Below are the code and all the weights of a small trained network. Each question names an input and a class and asks about switching units off, where a switched-off unit gives its printed mean instead of its output.

import numpy as np


def w(rows, s, z=0):
    codes = np.array(rows[::2]) - 128.0
    scale = np.full(codes.shape[1], s)
    scale[-1] = z or s
    return codes * scale


def f(y):
    return np.maximum(y, 0)


def log_softmax(a):
    a = a - a.max(-1, keepdims=True)
    return a - np.log(np.exp(a).sum(-1, keepdims=True))


def net(x, mask):
    res = np.array(x, float).reshape(1, 6) / 4 @ E
    y = f(res @ A[0][:, :-1].T + A[0][:, -1])
    res = res + np.where(mask, y, B[0][:, -1]) @ B[0][:, :-1]
    return log_softmax(res[-1] @ U[:, :-1].T + U[:, -1])


A, B = {}, {}
E = w([
[118,117,139,117,132,135],'x0',
[128,158,65,187,35,63],'x1',
[128,135,118,145,95,120],'x2',
[129,128,134,123,140,130],'x3',
[255,148,206,157,68,208],'x4',
[185,5,158,205,217,63],'x5',
],0.0056)
A[0] = w([
[126,94,150,72,253,243,254],'n0',
[193,171,180,185,95,162,69],'n1',
[245,150,170,140,83,206,221],'n2',
[61,194,93,89,66,184,101],'n3',
[134,17,154,168,134,55,69],'n4',
[192,110,111,158,165,79,81],'n5',
[110,159,140,237,101,80,226],'n6',
[210,86,178,102,97,183,176],'n7',
[116,138,206,114,193,124,169],'n8',
[69,249,98,11,93,180,108],'n9',
[188,176,72,213,86,107,199],'n10',
[103,74,140,163,158,131,103],'n11',
[59,118,62,123,182,124,81],'n12',
[48,103,94,77,156,77,82],'n13',
[73,109,83,71,156,68,72],'n14',
[146,40,129,176,172,82,59],'n15',
[129,9,121,192,132,118,30],'n16',
],0.0059,0.0021)
B[0] = w([
[141,212,9,124,246,65,246],'n0',
[35,140,216,205,92,161,176],'n1',
[36,98,168,244,173,61,234],'n2',
[238,97,139,47,49,174,215],'n3',
[200,60,174,84,91,181,188],'n4',
[153,173,173,53,72,175,161],'n5',
[183,160,65,82,215,87,185],'n6',
[48,152,164,204,171,79,200],'n7',
[147,158,83,135,165,138,179],'n8',
[253,51,155,54,50,130,253],'n9',
[116,219,77,163,175,115,189],'n10',
[140,135,153,84,84,83,160],'n11',
[47,92,221,186,91,140,179],'n12',
[43,96,159,167,43,137,189],'n13',
[78,102,242,178,103,127,181],'n14',
[217,77,191,47,60,176,185],'n15',
[204,54,227,19,70,175,173],'n16',
],0.0041,0.0052)
U = w([
[154,133,135,136,132,94,234],'0',
[255,54,169,77,67,181,4],'1',
[137,101,98,179,138,175,209],'2',
[126,149,128,153,142,101,160],'3',
[8,115,205,211,107,124,30],'4',
[161,179,76,143,182,107,99],'5',
],0.0068,0.0032)

Each question gives the input, the list of numbers given to net, and the class t.
The units are the neurons (one row each of A and B). Each row of codes is followed by its name. A weight is (code - 128) times the scale printed after its matrix; where a second scale follows, it is the last column's (A, B and U).
mask holds one flag per neuron, in row order. A switched-off neuron (its flag False) gives its mean, the last column of its row in B, instead of its output. The means were averaged over made-up inputs and are rounded, as every weight is.
A unit's drop is (log p(t) with every unit on - log p(t) with that unit switched off) / (log p(t) with every unit on - log p(t) with every unit switched off).
The circuit of an input: a set's keep is (log p(t) with only the set's units on - log p(t) with every unit switched off) / (log p(t) with every unit on - log p(t) with every unit switched off). Starting from the 12 units with the biggest drops (on a tie, the unit counted first), units are removed one at a time, each time the one whose removal leaves the highest keep (on an exact tie, the one counted first), for as long as the keep stays at least 0.8.
units of the circuit, in order: the units of the circuit, biggest drop first
k most important neurons: the k neurons with the biggest drops, biggest first
drop when u is switched off: that unit's drop, to one decimal
input [4,4,-4,-4,8,7], class 4: units of the circuit, in order => (n2; n1)
input [3,-7,3,-5,-4,7], class 1: most important neuron => (n15)
input [1,3,4,2,5,-2], class 4: 2 most important neurons => (n2; n1)
input [3,-8,0,8,8,-4], class 3: units of the circuit, in order => (n0; n2)
input [-5,-7,0,-3,7,3], class 4: units of the circuit, in order => (n2; n7)
input [-3,-6,-7,-4,-7,8], class 1: units of the circuit, in order => (n15; n16)
input [3,2,4,-1,-5,-5], class 1: units of the circuit, in order => (n9; n3)
input [7,-7,0,5,8,-1], class 4: units of the circuit, in order => (n2; n7)
input [-7,-5,0,8,-1,-8], class 1: 2 most important neurons => (n9; n3)
input [2,4,-2,-4,-2,-7], class 1: drop when n0 is switched off => 0.1
input [-7,5,-7,-3,8,-5], class 4: drop when n13 is switched off => -0.1
input [-2,6,7,6,-2,8], class 1: drop when n4 is switched off => 0.2
input [-3,0,-1,-5,0,6], class 1: drop when n16 is switched off => 0.3
input [-4,-8,-6,-6,6,7], class 5: units of the circuit, in order => (n0)
input [0,1,3,3,-3,-8], class 1: units of the circuit, in order => (n9; n3)
